Small tables with named rows and columns. After each table, cells are looked up by row and column.

zolap =
|  | ledifaz | zof | pufine | pufabo | dakivak |
|---|---|---|---|---|---|
| ran | -468 | -463 | -828 | -1519 | -2507 |
| vipaf | 16 | -475 | -2058 | -4520 | -1956 |
| kozone | -5657 | -3277 | -6611 | -4113 | 1165 |
| bik | -1132 | -119 | 168 | -1523 | 325 |
| fule | 1035 | -4921 | -3527 | -1167 | 1612 |
| zogalel | -863 | -268 | 879 | 938 | 2572 |
| lotegip | -3077 | -1508 | 647 | -6526 | -696 |
| nem | 1541 | -25 | -3094 | 1200 | 4650 |
| kilu | -2513 | -1045 | -874 | -1036 | -1985 |
| nav | -3850 | -4191 | -9204 | -7271 | -4522 |
| ziti | -1061 | -3155 | 7900 | -5818 | -6856 |

What is the zof of ziti in zolap? -3155
What is the dakivak of kilu in zolap? -1985
What is the pufine of ziti in zolap? 7900
What is the dakivak of kozone in zolap? 1165
What is the pufabo of zogalel in zolap? 938
What is the pufine of nem in zolap? -3094
What is the pufabo of bik in zolap? -1523
What is the ledifaz of ziti in zolap? -1061
What is the ledifaz of vipaf in zolap? 16
What is the ledifaz of nem in zolap? 1541
What is the dakivak of nem in zolap? 4650
What is the pufabo of ziti in zolap? -5818
What is the ledifaz of bik in zolap? -1132
What is the zof of kozone in zolap? -3277
What is the pufine of lotegip in zolap? 647
What is the pufine of kilu in zolap? -874
What is the pufine of bik in zolap? 168
What is the pufine of fule in zolap? -3527
What is the ledifaz of nav in zolap? -3850
What is the ledifaz of zogalel in zolap? -863

vuf =
fields: gulo, las, nav
fod: [61, 64, 115]
lop: [203, 148, 85]
peb: [191, 168, 112]
zas: [58, 59, 113]
vur: [64, 81, 129]
sal: [182, 172, 121]
keb: [62, 69, 121]
nesel: [168, 143, 107]
rumit: [192, 175, 118]
sadasi: [79, 108, 144]
fad: [185, 190, 137]
bek: [52, 102, 157]
pemefi: [170, 156, 118]
raz: [68, 127, 168]

keb, nav -> 121
fad, gulo -> 185
fad, nav -> 137
bek, nav -> 157
raz, las -> 127
sal, nav -> 121
bek, gulo -> 52
rumit, nav -> 118
sal, las -> 172
pemefi, las -> 156
raz, nav -> 168
nesel, nav -> 107
keb, las -> 69
sadasi, nav -> 144
rumit, gulo -> 192
sadasi, las -> 108
Row with the largest las: fad

pes.csv
,zov,zasu,mol,bep
faru,563,824,295,492
vivagif,239,487,638,760
beg,704,370,511,298
guki,514,497,511,467
tosot,347,365,526,564
tob,558,492,589,414

What is the bep of tosot in pes? 564
What is the zasu of vivagif in pes? 487
What is the bep of tob in pes? 414
What is the zasu of tosot in pes? 365
What is the mol of faru in pes? 295
What is the mol of guki in pes? 511
What is the zov of tob in pes? 558
What is the mol of beg in pes? 511
What is the zov of vivagif in pes? 239
What is the zasu of guki in pes? 497
What is the bep of faru in pes? 492
What is the bep of beg in pes? 298
What is the zov of tosot in pes? 347
What is the zov of faru in pes? 563
What is the mol of vivagif in pes? 638
What is the zasu of beg in pes? 370

gike
         duvar  pekabak  ruk  sorimek  zonivu  lub   tif   dut
dazivat   -313     -262   72     -353    -237  438  -528  -910
baz       -350     -243   56     -372    -237  346  -538  -830
vanazok   -334     -252  -37     -385    -256  222  -546  -770
tozi      -322     -262  120     -357    -206  517  -510  -925
lanalib   -350     -262  -37     -353    -256  222  -535  -770

dut of vanazok is -770
lub of dazivat is 438
ruk of dazivat is 72
duvar of tozi is -322
pekabak of lanalib is -262
dut of lanalib is -770
tif of dazivat is -528
pekabak of baz is -243
sorimek of dazivat is -353
duvar of vanazok is -334
zonivu of dazivat is -237
sorimek of tozi is -357
duvar of baz is -350
dut of baz is -830
sorimek of lanalib is -353

